Rows with their classes:
-0.79	+0.48	-0.69	+0.86	-0.34	+0.88	-1.65	+0.70	+1.01	+0.33	+0.71	+0.61	-0.10	+0.25	-0.58	+0.24	+0.20	+0.48	+0.55	+0.20	+0.20	-0.69	-0.21	+4.19	+0.54	+1.75	+0.66	+2.32	+0.45	-1.82	-2.56	+0.37	+0.16	+1.57	-0.86	-0.57	-0.56	+2.45	+0.17	-0.72	-0.12	-0.20	+0.29	+0.96	+1.56	+1.71	+0.44	-1.37	-0.19	+0.77	-0.39	-0.67	-1.18	+3.25	+0.27	+1.06	+1.32	-0.74	+1.15	+1.67	+0.63	+0.73	-1.77	+1.40	+0.63	-0.30	-1.58	-0.56	+0.62	-1.09 : <88>
+0.33	-0.39	-0.70	+3.82	-1.97	-0.27	-2.60	-0.67	+0.23	+1.14	+4.28	+0.94	+1.24	+0.67	+0.22	-0.75	-1.08	+0.83	-0.74	+0.41	+0.94	-1.99	-0.68	-0.56	+0.07	-2.23	-0.90	+2.03	-1.30	-0.84	-1.21	+0.44	+0.09	+3.42	-0.50	+0.56	-1.53	+1.64	+2.22	-0.39	+0.20	+1.20	+0.63	-1.54	-0.55	+2.19	+0.56	-0.40	-1.17	+2.52	-0.71	-0.51	-0.43	+2.74	-0.08	+1.35	+0.81	+0.79	-0.93	+2.54	-2.56	-2.50	-0.97	+0.94	+0.17	-0.93	-1.99	-0.16	+0.18	-0.16 : <96>
+0.23	+0.38	-1.16	-0.30	+0.48	+2.02	+1.26	-1.92	-1.24	+0.08	+0.19	-0.97	-0.16	-1.45	+0.93	-0.89	+1.64	-1.04	-1.15	+0.87	+0.87	-0.75	-0.71	-2.31	+0.48	-1.28	-0.87	+1.15	+1.13	+1.38	+0.05	-0.27	+0.55	-1.73	+0.32	-1.18	-0.27	-0.52	+0.04	+0.03	+0.96	-0.81	+0.59	-0.41	+0.12	-0.05	+0.60	-0.29	-0.01	+0.61	+0.59	-0.06	-1.07	+2.81	-1.33	+0.00	+1.39	+2.13	-0.25	+1.61	-2.76	-0.60	-5.92	+0.68	+1.18	+0.27	+0.10	+0.72	+1.57	+0.77 : <102>
-2.13	-0.73	-0.73	+0.91	+2.55	+2.10	+1.44	-3.53	-0.87	+0.56	+0.01	+0.94	+2.51	+0.19	+0.43	+0.54	-0.30	-0.16	-0.26	+0.42	-0.22	-1.89	+0.48	-1.45	+0.97	-0.19	+0.30	-2.13	+0.93	+1.01	-0.47	+0.58	-1.48	-2.48	-0.69	-0.67	-0.30	-0.99	-0.23	+2.08	-0.12	-1.94	+1.86	-3.40	+2.48	-0.45	-0.16	+1.88	+1.39	-0.45	+1.79	+0.71	+1.48	+4.84	-2.00	+0.15	-0.69	+0.87	-0.44	-0.75	-2.08	-2.43	-3.45	+0.65	+0.35	-0.32	+0.95	+0.42	+0.07	-3.17 : <97>
-0.84	+0.14	-1.03	-0.73	+2.09	+1.58	+0.87	-2.10	+0.15	+0.45	-2.04	+0.68	-0.81	-2.52	-0.81	-2.38	+0.16	-0.37	-1.48	+1.09	+0.96	+1.33	+0.39	+3.39	+1.83	-0.22	+0.24	+4.84	+0.46	+0.31	+0.40	-0.13	-0.21	-0.23	-0.15	+1.83	+1.55	-0.30	-0.02	-0.90	-0.84	-0.11	-1.37	+0.70	-0.50	-2.05	+1.43	+0.03	+1.64	+0.02	+0.78	-2.97	-0.03	+0.71	+0.71	+0.15	-0.55	+1.19	+0.21	+0.07	-0.68	+3.33	-2.07	+0.41	-0.63	+1.73	-1.62	-0.43	+1.10	-1.25 : <102>
+0.01	+0.20	+0.68	-0.79	+0.34	+0.56	+0.36	-0.46	+0.90	+0.36	+1.60	+0.07	-0.58	+0.68	-0.33	+1.12	+1.04	+0.53	+1.84	-1.30	-0.60	+0.26	+0.38	+1.89	-0.48	+0.69	+0.28	+1.06	-0.20	-1.93	-1.33	+0.64	+0.27	-1.39	+1.29	-0.48	-0.29	+1.51	+0.19	-0.64	+0.02	+0.50	+0.08	+0.70	-1.30	+0.48	+0.96	+1.08	-0.22	-0.39	+0.22	+0.87	-1.08	-1.12	-0.15	-1.17	+0.54	+0.05	-0.43	+0.31	+1.51	+2.43	-0.38	+0.45	-0.56	+0.43	-1.34	-0.50	-0.39	+0.72 : <88>
-1.02	-1.88	-1.41	-1.14	+1.16	-2.81	-0.15	-4.45	-3.04	+2.61	+2.75	+2.13	+1.74	-0.59	-0.17	-1.34	-1.80	-0.53	-2.21	+1.89	+1.16	-1.75	-0.69	-2.23	-0.22	-0.46	-0.13	-3.82	-1.79	-0.02	+3.44	-0.17	+2.18	+0.26	-0.79	-0.71	-0.32	+4.04	+0.13	-1.10	-1.17	-1.17	+1.00	-5.84	-2.09	-0.49	-0.63	-0.63	-1.44	+1.70	+0.41	-3.16	-1.68	+3.79	-0.27	-1.06	+1.14	-2.09	+1.60	+5.53	+1.13	-0.42	-1.62	+3.62	+0.82	-0.62	-0.71	+1.47	+3.46	+0.56 : <92>
-1.17	+0.02	-0.03	-0.15	+2.11	-0.02	+0.86	-2.36	-2.22	+0.70	+0.06	-0.39	+0.15	+0.29	-1.54	+2.29	+1.60	-0.72	-2.18	+1.10	-0.39	+1.59	-0.55	+4.24	-0.16	+0.83	+0.12	+1.93	+1.68	+1.68	-2.59	-0.95	-1.31	-1.09	-0.94	-0.22	-0.49	-0.66	-0.25	+0.26	-2.09	+0.27	-0.61	-5.79	+0.26	-0.52	-0.49	-0.45	+1.25	-0.33	+1.66	-0.77	-0.73	+0.02	-0.30	+0.22	+0.58	+1.87	-0.17	-1.36	-2.43	+1.47	-0.54	-0.80	-1.28	+1.22	+1.45	+0.43	-0.83	+0.82 : <102>
+0.13	+0.24	-0.40	+1.40	-1.68	+0.06	-1.94	+1.42	+1.00	+0.93	+1.91	-0.10	+0.56	-1.26	+0.40	-0.62	-0.67	-0.81	+0.44	-0.47	-0.66	-0.11	-0.29	+0.37	+0.48	+0.35	+0.08	+3.55	+1.91	+0.20	-0.81	-0.69	-0.73	+1.40	-0.42	-0.58	-0.56	-0.26	+1.38	-0.68	+0.08	+2.20	-0.07	+1.13	+0.29	+1.15	+0.66	-0.79	-0.58	+0.65	-1.71	+0.93	-1.14	+0.85	+1.13	-0.83	-1.18	+0.13	-0.53	+0.98	+1.04	-0.51	-1.92	+0.99	-0.39	+1.34	-1.58	+0.41	-0.79	+0.48 : <88>
-0.19	+0.22	+0.11	-0.02	-0.40	-0.67	+0.13	+0.05	+1.28	+1.04	+2.41	+0.54	+0.39	-1.01	-0.42	+0.43	+0.27	+1.06	+1.91	+0.09	-0.65	-1.66	+0.74	-0.94	-0.62	+0.26	-0.32	-1.69	-1.24	-0.12	+1.76	+1.45	-0.21	-1.14	-0.64	-0.29	+0.66	-0.68	+0.50	-0.12	+1.00	+0.99	+0.56	-1.15	+0.12	+0.64	+0.63	+0.87	-0.54	+0.04	-0.57	+2.68	+0.64	+2.07	-0.42	+1.37	+1.66	+0.09	+1.26	+2.14	+1.64	-1.48	-2.73	+0.45	-0.46	-1.51	-0.26	-0.13	+0.59	+0.27 : <104>
-1.44	+0.78	+0.46	+0.00	+3.56	-2.10	-0.43	-1.90	+0.30	+0.22	+0.28	+0.50	+0.15	-0.53	-1.36	+1.43	+2.12	+0.27	+0.86	+0.91	-1.19	+2.81	-0.20	+6.37	-0.56	+1.08	-0.59	+1.58	+0.22	+0.07	-1.01	-0.21	-1.30	+0.15	-1.19	-0.65	+1.03	+1.73	+0.27	-0.76	-1.02	+1.15	+0.53	+0.10	+0.88	-1.78	+0.90	-0.75	-0.25	-0.44	-0.66	-1.03	+0.03	-0.25	+0.32	+0.98	+1.05	+0.27	+0.80	+0.38	-0.06	+2.43	-0.24	+0.95	-0.84	+1.55	-0.38	-0.06	-0.12	+0.18 : <102>
-1.44	+0.18	-0.61	-0.22	-0.24	-2.84	-2.17	-0.57	+0.35	+1.51	+2.94	+1.12	-0.29	-0.61	-0.44	-0.24	-0.01	+2.36	+2.22	-1.00	+0.01	-1.00	+0.04	-1.88	-0.51	+2.30	-1.15	+0.40	-0.23	-1.37	-0.93	+0.34	+0.94	+2.51	-0.64	+0.23	-0.54	+1.39	+0.69	-0.92	+0.09	+1.98	-0.08	-0.52	-1.64	+2.75	+0.34	+0.35	-1.71	+2.03	-1.15	-0.93	-0.25	+1.21	-1.79	-0.52	+1.12	-0.62	-1.88	+1.58	+1.34	-1.45	+0.59	+1.52	-0.48	-0.82	-2.94	+0.10	-3.90	-0.03 : <88>
